Below are the code and all the weights of a small trained network. Each question names an input and a class and asks about switching units off, where a switched-off unit gives its printed mean instead of its output.

import numpy as np


def w(rows, s, z=0):
    codes = np.array(rows[::2]) - 128.0
    scale = np.full(codes.shape[1], s)
    scale[-1] = z or s
    return codes * scale


def norm(h):
    return h / np.sqrt((h * h).mean(-1, keepdims=True) + 1e-5)


def f(y):
    return y / 2 * (1 + np.tanh(0.7978845608 * (y + 0.044715 * y**3)))


def log_softmax(a):
    a = a - a.max(-1, keepdims=True)
    return a - np.log(np.exp(a).sum(-1, keepdims=True))


def net(x, mask):
    res = np.array(x, float).reshape(1, 5) / 4 @ E
    u = 0
    for l in range(3):
        y = f(norm(res) @ A[l][:, :-1].T + A[l][:, -1])
        res = res + np.where(mask[u : u + 12], y, B[l][:, -1]) @ B[l][:, :-1]
        u += 12
    return log_softmax(norm(res)[-1] @ U[:, :-1].T + U[:, -1])


A, B = {}, {}
E = w([
[136,242,155,230],'x0',
[94,142,250,90],'x1',
[130,128,128,129],'x2',
[129,127,129,129],'x3',
[223,160,139,55],'x4',
],0.011)
A[0] = w([
[178,173,64,204,73],'0.n0',
[58,129,122,163,209],'0.n1',
[141,115,65,77,47],'0.n2',
[143,58,8,102,95],'0.n3',
[128,48,162,126,127],'0.n4',
[215,113,56,71,18],'0.n5',
[134,101,117,164,120],'0.n6',
[105,168,147,141,47],'0.n7',
[149,149,111,144,2],'0.n8',
[119,44,74,115,24],'0.n9',
[94,135,205,109,146],'0.n10',
[160,153,110,142,13],'0.n11',
],0.011,0.0066)
B[0] = w([
[39,171,58,16,207],'0.n0',
[86,50,108,143,238],'0.n1',
[212,117,172,172,149],'0.n2',
[176,11,223,229,255],'0.n3',
[81,122,44,53,172],'0.n4',
[239,48,130,153,189],'0.n5',
[92,120,64,93,135],'0.n6',
[140,131,148,169,120],'0.n7',
[102,228,124,100,102],'0.n8',
[68,105,202,254,164],'0.n9',
[56,113,189,155,212],'0.n10',
[121,176,113,80,106],'0.n11',
],0.0062,0.0049)
A[1] = w([
[68,133,149,245,74],'1.n0',
[240,223,70,58,82],'1.n1',
[161,199,25,232,99],'1.n2',
[193,207,189,115,1],'1.n3',
[158,84,9,135,197],'1.n4',
[117,255,164,139,119],'1.n5',
[210,187,67,111,61],'1.n6',
[204,197,43,116,24],'1.n7',
[140,152,104,225,76],'1.n8',
[147,209,176,163,102],'1.n9',
[163,116,155,83,66],'1.n10',
[224,120,210,83,159],'1.n11',
],0.011,0.0078)
B[1] = w([
[104,224,172,170,197],'1.n0',
[58,1,153,178,183],'1.n1',
[47,139,70,66,192],'1.n2',
[119,85,233,64,139],'1.n3',
[149,154,85,165,255],'1.n4',
[227,62,134,165,199],'1.n5',
[100,20,147,179,148],'1.n6',
[100,50,141,221,147],'1.n7',
[71,138,146,101,145],'1.n8',
[165,79,157,130,165],'1.n9',
[119,156,104,99,130],'1.n10',
[152,220,54,63,237],'1.n11',
],0.011,0.0065)
A[2] = w([
[2,119,111,118,83],'2.n0',
[159,77,173,134,116],'2.n1',
[40,82,121,87,18],'2.n2',
[132,205,89,140,120],'2.n3',
[118,117,148,213,125],'2.n4',
[235,149,180,133,42],'2.n5',
[85,208,59,65,77],'2.n6',
[207,144,63,121,56],'2.n7',
[149,90,169,104,143],'2.n8',
[76,97,66,175,72],'2.n9',
[114,66,91,188,2],'2.n10',
[103,174,89,29,149],'2.n11',
],0.015,0.0074)
B[2] = w([
[247,131,170,64,253],'2.n0',
[87,163,119,96,185],'2.n1',
[210,121,208,83,164],'2.n2',
[173,137,127,74,156],'2.n3',
[94,130,70,152,250],'2.n4',
[135,67,153,63,206],'2.n5',
[75,217,82,101,191],'2.n6',
[199,151,135,194,188],'2.n7',
[112,170,108,100,187],'2.n8',
[75,116,122,87,246],'2.n9',
[71,74,133,174,197],'2.n10',
[72,169,72,155,226],'2.n11',
],0.015,0.0053)
U = w([
[95,70,98,171,203],'0',
[93,193,77,85,147],'1',
[173,118,189,66,190],'2',
[100,174,193,202,60],'3',
[253,100,85,145,3],'4',
],0.029,0.0061)

Each question gives the input, the list of numbers given to net, and the class t.
The units are the neurons (one row each of A and B). Each row of codes is followed by its name. A weight is (code - 128) times the scale printed after its matrix; where a second scale follows, it is the last column's (A, B and U).
mask holds one flag per neuron, layer by layer. A switched-off neuron (its flag False) gives its mean, the last column of its row in B, instead of its output. The means were averaged over made-up inputs and are rounded, as every weight is.
A unit's drop is (log p(t) with every unit on - log p(t) with that unit switched off) / (log p(t) with every unit on - log p(t) with every unit switched off).
The circuit of an input: a set's keep is (log p(t) with only the set's units on - log p(t) with every unit switched off) / (log p(t) with every unit on - log p(t) with every unit switched off). Starting from the 12 units with the biggest drops (on a tie, the unit counted first), units are removed one at a time, each time the one whose removal leaves the highest keep (on an exact tie, the one counted first), for as long as the keep stays at least 0.8.
circuit, biggest first: the units of the circuit, biggest drop first
most important unit: the unit with the biggest drop
top k neurons: the k neurons with the biggest drops, biggest first
top k neurons in layer l: the k neurons of layer l with the biggest drops, biggest first
drop when u is switched off: that unit's drop, to one decimal
input [0,2,5,-6,5], class 1: most important unit : 1.n11
input [3,1,-2,-4,-7], class 3: top 2 neurons : (1.n0, 1.n11)
input [-8,-5,-8,8,1], class 4: circuit, biggest first : (2.n7, 1.n4)
input [3,1,2,4,0], class 3: top 3 neurons : (1.n0, 1.n11, 2.n0)
input [0,-1,8,0,1], class 4: top 3 neurons : (0.n5, 1.n2, 2.n7)
input [1,3,-6,-5,1], class 2: top 4 neurons : (2.n5, 1.n1, 0.n1, 0.n3)
input [-6,2,2,3,-7], class 2: top 2 neurons : (2.n0, 2.n2)
input [2,0,-8,0,7], class 0: top 3 neurons in layer 1 : (1.n1, 1.n6, 1.n7)
input [-7,5,-8,4,1], class 1: top 2 neurons : (2.n11, 1.n1)
input [8,0,-3,-4,2], class 0: top 3 neurons : (1.n5, 0.n3, 1.n11)
input [0,7,-2,6,-6], class 2: top 2 neurons : (2.n0, 0.n3)
input [-7,1,6,-3,-8], class 2: top 3 neurons : (2.n0, 2.n2, 1.n5)
input [0,1,-2,5,5], class 1: drop when 1.n11 is switched off : 1.6
input [-8,2,5,4,-8], class 2: circuit, biggest first : (2.n2)
input [2,2,0,6,1], class 2: drop when 2.n5 is switched off : 0.3
input [7,5,-5,-4,2], class 2: drop when 2.n5 is switched off : 0.2
